Below are the code and all the weights of a small trained network. Each question names an input and a target symbol and asks about switching units off, where a switched-off unit gives its printed mean instead of its output.

import numpy as np


def w(rows, s, z=0):
    codes = np.array(rows[::2]) - 128.0
    scale = np.full(codes.shape[1], s)
    scale[-1] = z or s
    return codes * scale


def f(y):
    return y / 2 * (1 + np.tanh(0.7978845608 * (y + 0.044715 * y**3)))


def softmax(a):
    e = np.exp(a - a.max(-1, keepdims=True))
    return e / e.sum(-1, keepdims=True)


def log_softmax(a):
    a = a - a.max(-1, keepdims=True)
    return a - np.log(np.exp(a).sum(-1, keepdims=True))


def net(x, mask):
    ids = ['αγζημσψ'.index(c) for c in x.split()]
    T = len(ids)
    res = E[ids] + P[:T]
    u = 0
    for l in range(3):
        q, k, v = (res @ M[l].T for M in (Q, K, V))
        z = softmax(np.where(np.tri(T) > 0, q @ k.T / 3**0.5, -1e9)) @ v
        res = res + np.where(mask[u], z, O[l][:, -1]) @ O[l][:, :-1]
        u += 1
        y = f(res @ A[l][:, :-1].T + A[l][:, -1])
        res = res + np.where(mask[u : u + 4], y, B[l][:, -1]) @ B[l][:, :-1]
        u += 4
    return log_softmax(res[-1] @ U[:, :-1].T + U[:, -1])


Q, K, V, O, A, B = {}, {}, {}, {}, {}, {}
E = w([
[172,2,117],'α',
[161,8,116],'γ',
[82,86,50],'ζ',
[153,186,3],'η',
[233,75,181],'μ',
[248,209,22],'σ',
[31,135,2],'ψ',
],0.015)
P = w([
[253,117,134],'0',
[195,117,95],'1',
[163,120,92],'2',
[133,130,90],'3',
[124,130,98],'4',
[94,145,108],'5',
[84,151,123],'6',
[69,162,139],'7',
[52,176,160],'8',
[43,177,165],'9',
],0.0063)
Q[0] = w([
[90,160,123],'L0H0',
[125,108,185],'L0H0',
[1,62,75],'L0H0',
],0.01)
K[0] = w([
[73,205,34],'L0H0',
[133,38,211],'L0H0',
[2,145,99],'L0H0',
],0.0069)
V[0] = w([
[111,254,224],'L0H0',
[152,116,15],'L0H0',
[110,198,55],'L0H0',
],0.0056)
O[0] = w([
[147,53,57,2],'L0H0',
[116,49,166,245],'L0H0',
[247,49,189,167],'L0H0',
],0.014,0.0067)
A[0] = w([
[207,159,88,119],'L0N0',
[194,166,2,96],'L0N1',
[129,50,141,254],'L0N2',
[27,63,198,70],'L0N3',
],0.011,0.0095)
B[0] = w([
[77,175,41,160],'L0N0',
[167,114,71,150],'L0N1',
[74,178,157,249],'L0N2',
[141,143,2,163],'L0N3',
],0.012,0.014)
Q[1] = w([
[91,179,255],'L1H0',
[103,70,95],'L1H0',
[96,185,114],'L1H0',
],0.0077)
K[1] = w([
[77,94,58],'L1H0',
[245,117,126],'L1H0',
[179,43,98],'L1H0',
],0.011)
V[1] = w([
[191,254,140],'L1H0',
[99,106,217],'L1H0',
[147,81,129],'L1H0',
],0.0071)
O[1] = w([
[126,123,255,252],'L1H0',
[171,104,108,61],'L1H0',
[124,132,135,41],'L1H0',
],0.0089,0.0037)
A[1] = w([
[133,132,250,197],'L1N0',
[192,138,177,232],'L1N1',
[114,105,102,221],'L1N2',
[186,176,108,2],'L1N3',
],0.015,0.0041)
B[1] = w([
[81,91,106,246],'L1N0',
[112,98,1,147],'L1N1',
[84,220,120,140],'L1N2',
[193,69,178,160],'L1N3',
],0.012)
Q[2] = w([
[188,253,129],'L2H0',
[225,101,154],'L2H0',
[96,195,77],'L2H0',
],0.0066)
K[2] = w([
[150,87,66],'L2H0',
[92,101,195],'L2H0',
[177,178,255],'L2H0',
],0.0094)
V[2] = w([
[193,196,245],'L2H0',
[89,169,2],'L2H0',
[98,91,179],'L2H0',
],0.007)
O[2] = w([
[172,160,141,3],'L2H0',
[76,141,87,249],'L2H0',
[99,35,249,116],'L2H0',
],0.011,0.0043)
A[2] = w([
[18,161,186,149],'L2N0',
[176,197,150,42],'L2N1',
[109,139,228,4],'L2N2',
[2,116,157,134],'L2N3',
],0.0095,0.0038)
B[2] = w([
[178,132,179,232],'L2N0',
[152,14,127,127],'L2N1',
[118,105,1,128],'L2N2',
[172,110,116,255],'L2N3',
],0.013,0.02)
U = w([
[128,75,254,132],'α',
[132,193,225,182],'γ',
[125,220,191,144],'ζ',
[18,250,127,254],'η',
[59,65,99,98],'μ',
[229,163,69,54],'σ',
[124,139,147,61],'ψ',
],0.008,0.0079)

Each question gives the input, a string of symbols that net reads in full, and the target symbol t.
The units are the heads (3 rows each of Q, K, V and O) and the neurons (one row each of A and B). Each row of codes is followed by its name. A weight is (code - 128) times the scale printed after its matrix; where a second scale follows, it is the last column's (O, A, B and U).
mask holds one flag per unit, layer by layer, with each layer's heads first. A switched-off unit (its flag False) gives its mean, the last column of its rows in O or B, instead of its output. The means were averaged over made-up inputs and are rounded, as every weight is.
A unit's drop is (log p(t) with every unit on - log p(t) with that unit switched off) / (log p(t) with every unit on - log p(t) with every unit switched off).
The circuit of an input: a set's keep is (log p(t) with only the set's units on - log p(t) with every unit switched off) / (log p(t) with every unit on - log p(t) with every unit switched off). Starting from the 12 units with the biggest drops (on a tie, the unit counted first), units are removed one at a time, each time the one whose removal leaves the highest keep (on an exact tie, the one counted first), for as long as the keep stays at least 0.8.
circuit, biggest first: the units of the circuit, biggest drop first
top k neurons: the k neurons with the biggest drops, biggest first
top k neurons in layer l: the k neurons of layer l with the biggest drops, biggest first
drop of u: that unit's drop, to one decimal
input η ψ η γ η μ, target μ: circuit, biggest first => (L1N1; L1N0)
input ζ γ α α, target γ: top 2 neurons => (L0N3; L1N0)
input ζ η ψ, target α: top 2 neurons => (L0N0; L0N1)
input γ σ ψ σ η α σ α μ μ, target μ: top 2 neurons => (L1N1; L0N0)
input γ σ γ α γ α, target γ: top 3 neurons => (L1N1; L0N3; L2N0)
input ζ γ σ α α α ψ μ α, target η: top 3 neurons => (L0N3; L1N0; L1N3)
input ζ σ η, target η: top 2 neurons in layer 0 => (L0N0; L0N1)
input η η ζ, target α: top 2 neurons in layer 0 => (L0N2; L0N0)
input ψ μ η, target η: top neuron => (L2N3)
input μ ψ σ α γ α α α σ, target α: top 3 neurons => (L1N3; L0N2; L0N1)
input γ σ ψ, target α: circuit, biggest first => (L0H0; L0N0)
input σ α σ, target α: circuit, biggest first => (L1N3; L2H0; L1H0)
input α α σ ψ μ γ α γ, target η: top 2 neurons => (L0N3; L1N0)
input α α γ γ α η γ α γ, target η: circuit, biggest first => (L0H0)
input σ ζ γ ψ ζ α ψ, target γ: top 2 neurons in layer 0 => (L0N3; L0N0)
input σ ζ σ μ γ μ σ, target μ: top 3 neurons in layer 1 => (L1N3; L1N1; L1N0)
input σ γ σ ζ γ ζ, target γ: top 2 neurons => (L0N3; L2N0)
input γ σ σ α μ μ ζ σ σ γ, target γ: top 2 neurons => (L0N3; L2N0)
input η σ μ σ, target μ: top 2 neurons in layer 0 => (L0N3; L0N1)
input μ σ ζ α η γ η σ μ γ, target γ: top neuron in layer 1 => (L1N3)
input σ α μ σ ψ μ ζ, target α: top 2 neurons => (L2N0; L0N1)
input ζ ψ α η η η ψ, target γ: top 2 neurons in layer 0 => (L0N3; L0N2)
input α σ ψ γ α α σ γ α, target η: drop of L2H0 => 0.5
